Each row has a name. Each question is about the rows just above it. Places in a row count from 0.

Columns, left to right: T K W Q E A X G J
M: [123 131 114 130 114 107 127 114 114]
H: [121 139 106 137 107 108 127 107 107]
F: [121 140 106 138 107 108 127 107 107]
L: [138  57 184  61 181 100 126 100 143]
Z: [131  92 152  93 150 103 126 103 128]
U: [139  58 184  61 181 100 126 100 143]
B: [128 107 136 108 136 104 127 104 121]
C: [114 172  74 169  76 111 128 110  91]
R: [128 107 136 162 136 104 127 104 121]
P: [110 188  59 183  63 112 128 112  85]
[127 127 127 126 126] is in which column, read top down? -> X
Which column holds this, read top down? [106 106 184 152 184 136] -> W
Repeated in M: -> [114]
tags:
[137] -> Z_305
[104] -> Z_243
[136] -> Z_263
[107] -> Z_656
[135] -> Z_347
[181] -> Z_207
The tag of R, keyed by place 4: -> Z_263
Which column holds [103 100 104 111] top down? -> A

Columns, left to right: lepu Biki Dete Gano kufad Rit
saz: [ 96  64 125 144 134 156]
Rora: [139 116 165 102 140 111]
pezu: [155 131 118 198 129 151]
bol: [102  54 140 141 140 153]
Sulu: [116 104 121 144 129 144]
gat: [ 89  63 128 124 134 149]
keti: [144 106 137 171 136 145]
Bise: [129 110 125 158 131 144]
key -> tag
[145] -> Z_813
[144] -> Z_517
[137] -> Z_981
[136] -> Z_303
[139] -> Z_515
Join keti by its entry at place 0: -> Z_517
Which column holds [155 102 116  89 144] top down? -> lepu
Where do [155 131 118 198 129 151] appear? -> pezu

Columns, left to right: rasil nit maso big dupun Rok lif Mokuv roguz
N: [140 142 134 108 152 127 132 126 113]
V: [123 126 124 124 123 130 128 134  91]
D: [146 140 170 130  52 170 113 110 130]
Whose row is [146 140 170 130  52 170 113 110 130]? -> D
tags:
[52] -> Z_852
[152] -> Z_6
[91] -> Z_765
[123] -> Z_350
The tag of V, keyed by place 4: -> Z_350
Whose row is [123 126 124 124 123 130 128 134  91]? -> V
[124 170] is in which column, read top down? -> maso
Which column holds this, read top down? [128 113] -> lif

Columns, left to right: Zal kefiz rali fen lazof
vebif: [161  88 162 166 140]
Mozul: [161 132  75 144 202]
Mif: [156 133  74 145 201]
dalom: [155 134  76 141 199]
Refis: [127 117 151 129  98]
tad: [124 123 133 127 116]
gatut: [161 132 161 171 146]
Nel: [165  81 164 174 149]
kavo: [148  87 180 160 121]
tes: [127 116 159 132  93]
Which column holds this, read top down? [141 129 127] -> fen
Which column holds [156 155 127 124 161 165 148 127] top down? -> Zal
Table of tags by key:
[134] -> Z_767
[123] -> Z_845
[133] -> Z_240
[124] -> Z_287
Look up the entry of tad at place 1 in the table: -> Z_845
Which column holds this, read top down? [ 75  74  76 151 133 161] -> rali

Columns, left to right: vabab dol tez tel batos Vilot piz zasi
binib: [ 70 168 124  73  91 114  70 138]
tikot: [148  95 148 145 134 149 153 123]
geto: [162 131  96 166 157 115 151 119]
fam: [ 86 168 119  89 105 109  84 138]
Vidi: [ 52 175 155  51  79 112  61 153]
Fivat: [115 167 115 114 133  93 113 139]
faruz: [ 83 178 127  82 110  92  85 145]
kirem: [168  85 111 172 143 162 160 106]
Which column holds [157 105  79 133 110 143] top down? -> batos
tags:
[115] -> Z_325
[105] -> Z_665
[157] -> Z_412
[143] -> Z_193
Look up the entry of geto at place 4 in the table: -> Z_412

Columns, left to right: Beze Rup bisuv Kar tugef Tum gumet Nesiz
pesor: [127 116 158 131 132 132 119 155]
teli: [158 132  75 145 203 139 172  64]
ninep: [163  86 160 167 146 168 165 111]
fon: [156 128  86 144 128 145 171  67]
fuvif: [152 130  82 144 194 142 170  66]
razik: [139 105 154 154 122 153 145 124]
Fala: [124 121 150 129 102 130 125 147]
The value that razik holds more than once: -> [154]
Table of tags by key:
[119] -> Z_825
[139] -> Z_233
[124] -> Z_3
[145] -> Z_806
Look up the entry of razik at place 6 in the table: -> Z_806
[155  64 111  67] is in which column, read top down? -> Nesiz
[127 158 163 156 152 139] is in which column, read top down? -> Beze
The value that pesor holds more than once: -> [132]
Whose row is [139 105 154 154 122 153 145 124]? -> razik
Repeated in fon: -> [128]

Columns, left to right: zake kemig gim dav Difi zuzam nuti
rase: [120 119 125 139 203 127 117]
dopit: [132 141 116 141 160 133 180]
sof: [132 167 116 141 125 133 180]
botip: [153 131 125 130 112 136  94]
desas: [120 119 125 131 203 127 117]
tags:
[132] -> Z_772
[119] -> Z_273
[166] -> Z_108
[141] -> Z_316
[120] -> Z_936
[140] -> Z_118
[131] -> Z_795
[167] -> Z_715
Look up the entry of sof at place 1 in the table: -> Z_715
Repeated in dopit: -> [141]

Columns, left to right: Fuden sif kib puvo Tona zar sefu romi renun fakis
fada: [ 59 145 127 103  59  73 175  73 157  59]
teb: [ 90  87 192  85 191 153 143 199 186 146]
kapo: [107 111  92 183  72  69 149  94 186 171]
gelo: [154 111 144 124 147  91 138  61 151 191]
rif: [ 70 161 137 137 183 112 131  57 169 176]
fuguv: [ 58 115  56  89 143 167 171 168 123 189]
Tede: [107 111  92 183  72  69 149  97  86 115]
tedir: [169  79 131 179 129 173 115  98 142  71]
mosu: [169  79 131 179 129  76 162 192  85  56]
kem: [137 111 133 118 161 100 114 105  84  57]
Dibur: [169  79 131 179 129 173  60  98 142  71]
key -> tag
[176] -> Z_468
[60] -> Z_331
[138] -> Z_745
[114] -> Z_577
[174] -> Z_141
[175] -> Z_57
[73] -> Z_133
[149] -> Z_479
[74] -> Z_570
[115] -> Z_639
Join fada by its entry at place 6: -> Z_57
Whose row is [107 111  92 183  72  69 149  97  86 115]? -> Tede
Which row holds [169  79 131 179 129  76 162 192  85  56]? -> mosu

Columns, left to right: Lil kazu bem temum zese
vago: [ 75  74 167 131 167]
binug: [ 66  94 179 131  94]
ruz: [ 66  64 179 131 168]
The value that binug holds more than once: -> [94]
Which value appears more than once in vago? -> [167]
Where do [ 66  64 179 131 168] appear? -> ruz
[ 94 168] is in which column, read top down? -> zese

Columns, left to right: Kup litu kepe Pekad
bati: [121 122 100 145]
zasug: [126 131 154 159]
puzib: [121 122 100  62]
geg: [121 122 100 116]
[159  62 116] is in which column, read top down? -> Pekad
Whose row is [121 122 100 145]? -> bati

Columns, left to right: tafu Pugus mozo fupi melo digi luten Tuniz Nep denek
vap: [144 152 117 101 157 132 125 140 158 112]
zazef: [118 121 112 126 121 121 137 124 131 121]
surab: [107 125 105 132 112 125 129 133 186  78]
totav: [132 125 131 148 146 156 125 164  98 163]
sarub: [140 143 148 157 119 132 112 124 156 110]
lega: [147 133 137 159 168 182  96 197  48 181]
kif: [119 124 104 112 132 137 121 153 100 129]
varem: [109 115 107 115 113 116 129 120 131 105]
domu: [148 162 136 143 135 134 116 134 193  89]
leb: [114 116 122 131 108 129 100 130  95 107]
kol: [117 119 114 101 113 100 143  97 132 119]
Veme: [103 102 109 134 105 119 117 121 106 119]
[109 148] is in which column, read top down? -> tafu
Which column holds [112 105 131 148 137 104 107 136 122] top down? -> mozo
Which column holds [147 119 109 148 114 117] top down? -> tafu
Table of tags by key:
[112] -> Z_934
[114] -> Z_569
[122] -> Z_973
[109] -> Z_893
[117] -> Z_972
Look up the entry of kol at place 2 in the table: -> Z_569

Columns, left to right: taka fedag nak mizu bak puv kupif vifi
zupel: [ 95 136 144 138 115 126 142 103]
Sivol: [167 175 101 169 162  50  89 200]
voram: [167 175 101 169 162 132 103 127]
fik: [116 131 136 136 105 116 116 116]
Ranaz: [143 150 162 144 124 137  84 128]
Vavi: [107 136 112 142 153 145 134 102]
Kurad: [ 95 136 144 138 134 140 139 169]
buve: [ 95 136 144 138 136 146 139 169]
suv: [162 149  75 168 171  66 111 150]
tags:
[116] -> Z_211
[95] -> Z_204
[146] -> Z_900
Join buve by its entry at place 0: -> Z_204
The row with [167 175 101 169 162  50  89 200] is -> Sivol
Which value appears more than once in buve? -> [136]
Whose row is [162 149  75 168 171  66 111 150]? -> suv

Columns, left to right: veneg fimes sulat Papez bub dulo livor Gukev nolib
lafot: [125 103 144 106 136 190 119 119 121]
nivaf: [135 137 143 131 116  67 176 136 128]
somo: [126 149  78 143 145 109 119 142 132]
Zozog: [130 106  79 141  90 198 146 106 106]
keriv: [132 138 120 131 125 177 101 136 145]
vigek: [133 137 128 155 140 115 174 140 111]
kege: [136 157 174 125 137 203 147 137 119]
Menuz: [139 129 112 136 141 107 125 119 132]
favag: [113 130 152 113 137  69 121 124 123]
Which value appears more than once in vigek? -> [140]
The value that Zozog holds more than once: -> [106]
[125 135 126 130] is in which column, read top down? -> veneg
Table of tags by key:
[137] -> Z_224
[104] -> Z_344
[140] -> Z_372
[136] -> Z_121
[130] -> Z_290
[138] -> Z_730
[157] -> Z_179
[103] -> Z_7
[139] -> Z_689
Join vigek by its entry at place 1: -> Z_224
Whose row is [136 157 174 125 137 203 147 137 119]? -> kege

Columns, left to right: zalo vivog bos daguv
dolu: [195 115 131 195]
bupar: [169 124 128 169]
Mive: [179 129 119 179]
vonot: [193 119 131 193]
Nos: [192 115 131 131]
migoz: [165 127 122 165]
migo: [162 127 123 162]
boni: [192 115 131 192]
The value that Nos holds more than once: -> [131]
key -> tag
[195] -> Z_339
[165] -> Z_683
[192] -> Z_661
[162] -> Z_608
[193] -> Z_550
The tag of vonot, keyed by place 0: -> Z_550

Columns, left to right: Gal rolu suk Bon zibak Zapen Vik zepo roniz rolig
fera: [126 113 135 121 130  95 152 110 135 128]
veg: [121 189 149 126 134 103 114  97 129 118]
loviz: [113  81 136 142  83 172  76 119 127 137]
seved: [143 135 138 127 116 167 135 166 118 142]
zomes: [116 121 127 131 106 152 112 125 128 146]
tado: [144 130 144 144 109 116  54 143 131 105]
bupa: [143 135 138 127 116 167  97 166 118 142]
Which column holds [113 189  81 135 121 130] top down? -> rolu
Table of tags by key:
[117] -> Z_993
[121] -> Z_991
[131] -> Z_324
[152] -> Z_84
[153] -> Z_244
[130] -> Z_594
[116] -> Z_853
Look up the entry of zomes at place 5 in the table: -> Z_84
Which column holds [126 121 113 143] top down? -> Gal
Which column holds [106 109] top down? -> zibak
Whose row is [121 189 149 126 134 103 114  97 129 118]? -> veg
[ 81 135 121] is in which column, read top down? -> rolu

Columns, left to right: voraz luz div luva tik
Kun: [114 123 184  97 125]
kevit: [115 120 184 100 132]
bur: [148  96  96 122  96]
Lilez: [138 138 190 112 137]
Zudo: [126 126 170 126 126]
Which column holds this, read top down? [114 115 148 138] -> voraz
Which value appears more than once in bur? -> [96]
Which value appears more than once in Lilez? -> [138]
tags:
[126] -> Z_153
[132] -> Z_970
[96] -> Z_520
[127] -> Z_92
[137] -> Z_198
[125] -> Z_949
[124] -> Z_750
Join Kun by its entry at place 4: -> Z_949
The value that Zudo holds more than once: -> [126]
Which row holds [114 123 184  97 125]? -> Kun

Columns, left to right: difoz vode sog tiv Bof gike reli regi
diza: [ 67 159 134 164 174 175 145  84]
legat: [ 67 159 134 195 174 175 145  84]
baga: [ 67 159 134 195 112 104 146 112]
[195 195] is in which column, read top down? -> tiv
[164 195] is in which column, read top down? -> tiv
Which value appears more than once in baga? -> [112]
Whose row is [ 67 159 134 195 174 175 145  84]? -> legat

Columns, left to right: Vuf Lus muza muka
sobe: [114 128 128 121]
vav: [123 115 115 123]
Verup: [145 156 109 112]
Vabu: [126 124 123 161]
samap: [ 89 126 134 133]
gebi: [88 78 85 65]
ruzi: [ 91  91  91 112]
bok: [180 124  99  93]
soti: [134 124 134 134]
key -> tag
[145] -> Z_721
[144] -> Z_475
[146] -> Z_607
[180] -> Z_345
[110] -> Z_925
[109] -> Z_811
The tag of Verup, keyed by place 0: -> Z_721
Repeated in ruzi: -> [91]
Repeated in soti: -> [134]
Whose row is [ 89 126 134 133]? -> samap

Columns, left to right: gata Tidov sikot gazub depi lum gita pon kire
Lapiv: [133 104 114 160 110 162 144 166 146]
pozi: [133 119  96 142 165 136 135 114 159]
roliz: [133 119  96 142 165 155 154  49 152]
Koti: [168 166 165 123 131 119 164 118 162]
[155 119] is in which column, read top down? -> lum
Whose row is [168 166 165 123 131 119 164 118 162]? -> Koti

Columns, left to right: taze zukel Zik leven lem
vapo: [ 80 140 134 186 136]
bufit: [131 141 153 141 150]
Bidid: [ 56  72 207 155 196]
lemu: [ 86 111 159 163 113]
buli: [177 154 168 149  62]
Lesu: [130  89 199  81  62]
nefo: [108 131 138  82  98]
vus: [100 170  69 128 180]
Repeated in bufit: -> [141]
[ 89 131] is in which column, read top down? -> zukel

Columns, left to right: nev bir gulo vofu Lav Rivo Peko
Gulad: [ 66  87 156 149 164  90 131]
Sanen: [ 89  99  67  96  94 134  63]
dapap: [ 89  99  67  96 120 125 128]
garu: [ 89  99  67  96 129 125 128]
Table of tags by key:
[66] -> Z_65
[95] -> Z_613
[96] -> Z_333
[63] -> Z_901
[67] -> Z_101
[127] -> Z_25
[129] -> Z_677
[128] -> Z_208
Look up the entry of garu at place 6 in the table: -> Z_208
Whose row is [ 89  99  67  96 120 125 128]? -> dapap

Columns, left to right: dab bepek zosod fer rasaz Tamut
mifur: [193 128 157 138 108 157]
vebo: [153 100 119 172  97 176]
roz: [137 128 128 118 163 113]
togid: [133 113 115 103 157 159]
puva: [ 78 126 154 126 160 136]
pitu: [148 110 199 121 146 151]
gif: [175 153 135 141  76  82]
zuvup: [128 103 139  95 174 163]
Repeated in mifur: -> [157]
The value that puva holds more than once: -> [126]
Which column holds [108  97 163 157 160 146  76] top down? -> rasaz

Columns, left to right: dakon vinot lavup gefop Tup rafev kagoz
lofu: [ 96 152 119  83  95 118 153]
mume: [115  77 173 118  53 158 115]
zab: [108 139 133 107  82 177 121]
dozul: [115  62  98 205  88 122 201]
Which column holds this, read top down? [152  77] -> vinot
Table of tags by key:
[205] -> Z_918
[107] -> Z_566
[117] -> Z_874
[118] -> Z_216
[204] -> Z_518
[173] -> Z_915
[106] -> Z_866
Join mume by its entry at place 3: -> Z_216
[ 77 139] is in which column, read top down? -> vinot
Which row holds [115  62  98 205  88 122 201]? -> dozul
[108 115] is in which column, read top down? -> dakon
Which column holds this, read top down? [115 121 201] -> kagoz

Columns, left to right: zamev zigob kabod daveg Tapef Rin magor mos lepam sot
Vapap: [ 83 125 146 148 125 112 178 138  64 146]
Pokug: [191 136 118 141 176 117 149 183 188 171]
gukuv: [149 167 140 173 120 131 111 141 127 132]
lun: [141 111 141 210 102  80 119 160 140  60]
Rad: [130 149 146 139 161 151 148 112 129 142]
Naz: [138 113 114 189  70  70  97  70 144  72]
fel: [158 102 142 144 147 206 121 152  80 178]
disa: [117 138 143 134 126  91 173 164 146 126]
devev: [115  70 110  89 150 116 175 113 115  85]
vel: [ 92 154 130 110 127 166 120 106 153 154]
zoko: [108 191 123 169 160 115  89 139 154 155]
Repeated in lun: -> [141]
[121 173 175 120  89] is in which column, read top down? -> magor
Which column holds [ 64 188 127 140 129 144] top down? -> lepam
Repeated in Naz: -> [70]
tags:
[113] -> Z_239
[125] -> Z_654
[149] -> Z_868
[189] -> Z_496
[111] -> Z_147
Join Naz by its entry at place 1: -> Z_239

Columns, left to right: Keru Bef lipin nerad tireb mar Diz bovur kore dur
mes: [144 144 175  97 144  97 111  88 149 144]
miv: [188 115 161 146 139 120 109  85 129 158]
nume: [184 143 175 115 133  98 110  88 149 152]
[144 188] is in which column, read top down? -> Keru
Which column holds this, read top down? [ 97 146] -> nerad
[144 139] is in which column, read top down? -> tireb
Where do [188 115 161 146 139 120 109  85 129 158] appear? -> miv
Whose row is [184 143 175 115 133  98 110  88 149 152]? -> nume
Table of tags by key:
[115] -> Z_365
[144] -> Z_187
[188] -> Z_748
Join miv by its entry at place 0: -> Z_748

Columns, left to right: Fir dima Bom mipi ses tok tibuv Mene lati
dok: [132  94  94 110 130 126  82 168 160]
fufo: [130 195 195 111 195 140 195 118 179]
nubuf: [108 114  89 138 149 182 169  70 201]
bez: [108 114  89 138 149 154 169  70 201]
Repeated in fufo: -> [195]
Table of tags by key:
[140] -> Z_255
[195] -> Z_382
[182] -> Z_951
The tag of fufo, keyed by place 5: -> Z_255

Columns, left to right: rik tabat nuvi popiz Pir tegik
zozo: [190 117 201 121 121 135]
nide: [168 122 166 129 141 166]
goli: [190  89  74  74  74 135]
Vopig: [ 71 126  98 102 115  91]
Retev: [110 138 109 121 120 137]
Vuku: [111 121 113 174 107  96]
zamak: [ 92 124  95 143 124 182]
key -> tag
[107] -> Z_695
[108] -> Z_490
[121] -> Z_895
[122] -> Z_470
[201] -> Z_509
[74] -> Z_913
The tag of zozo, keyed by place 4: -> Z_895
Repeated in nide: -> [166]
Which value appears more than once in zozo? -> [121]
Which value appears more than once in goli? -> [74]
Where do [ 92 124  95 143 124 182] appear? -> zamak

Columns, left to right: Sudu kema mugo tef tuze Keza konog dat
deru: [142 177 129 157 164  88 158 163]
letad: [131 141 180 172 151 125 169 172]
segu: [167 109 166 163 169  55 132 172]
Vubus: [ 99 140  88  99  80  91 102 110]
kuv: [112 140  46  71  52 183  87  99]
Zaze: [211  85 141 142 166 128 157 164]
tags:
[99] -> Z_668
[71] -> Z_590
[72] -> Z_889
[142] -> Z_283
[172] -> Z_171
[70] -> Z_44
[157] -> Z_718
The tag of kuv, keyed by place 3: -> Z_590
Which value appears more than once in letad? -> [172]

Columns, left to right: luzus davad regiv Gabud
bada: [116 116 116  88]
bibuv: [125 141 124 197]
zago: [123 151 128 113]
ferek: [136 155 167 118]
sotep: [142 111 103 119]
tige: [116 179  97  88]
fote: [139  86 137 112]
Which column holds this, read top down? [125 123 136 142 116 139] -> luzus
key -> tag
[166] -> Z_711
[116] -> Z_861
[123] -> Z_891
[128] -> Z_201
[97] -> Z_424
[124] -> Z_106
[137] -> Z_553
[125] -> Z_698
[136] -> Z_572
[167] -> Z_74
The tag of bibuv, keyed by place 2: -> Z_106
[125 141 124 197] is in which row? -> bibuv
Whose row is [136 155 167 118]? -> ferek
The value that bada holds more than once: -> [116]
Which column holds this, read top down? [ 88 197 113 118 119] -> Gabud

Columns, left to right: Lotar fab Magiv pulin peza fitur Zivap
zum: [137 110 118 136 110 125 110]
kat: [137 120 120 115 121 132 119]
fipe: [128 174 117 141 168 127  66]
kofud: [116 111 143 124 138  99 147]
Rovub: [137 155 120 149 155 122  80]
Faz: [131 126 124 118 115 127 130]
Which column holds [174 111] top down? -> fab
Which column holds [138 155 115] top down? -> peza
[168 138 155 115] is in which column, read top down? -> peza
Repeated in zum: -> [110]
Repeated in Rovub: -> [155]
[138 155] is in which column, read top down? -> peza
tags:
[111] -> Z_619
[120] -> Z_294
[110] -> Z_120
[126] -> Z_487
[137] -> Z_478
[174] -> Z_743
[155] -> Z_180
[125] -> Z_230
The tag of zum, keyed by place 1: -> Z_120

Columns, left to right: bedid fep Sofi ziba Mabo sofe Doli Govo
pepo: [117 137 121 127 128 125 130 119]
veb: [142  87  63 131 169 149 139 137]
pogus: [142  87  63  81 169 149 139 137]
Which column holds [119 137] top down? -> Govo
Table of tags by key:
[124] -> Z_554
[149] -> Z_916
[137] -> Z_411
[126] -> Z_428
[125] -> Z_576
Join pepo by its entry at place 5: -> Z_576
[130 139] is in which column, read top down? -> Doli
Which column holds [149 149] top down? -> sofe

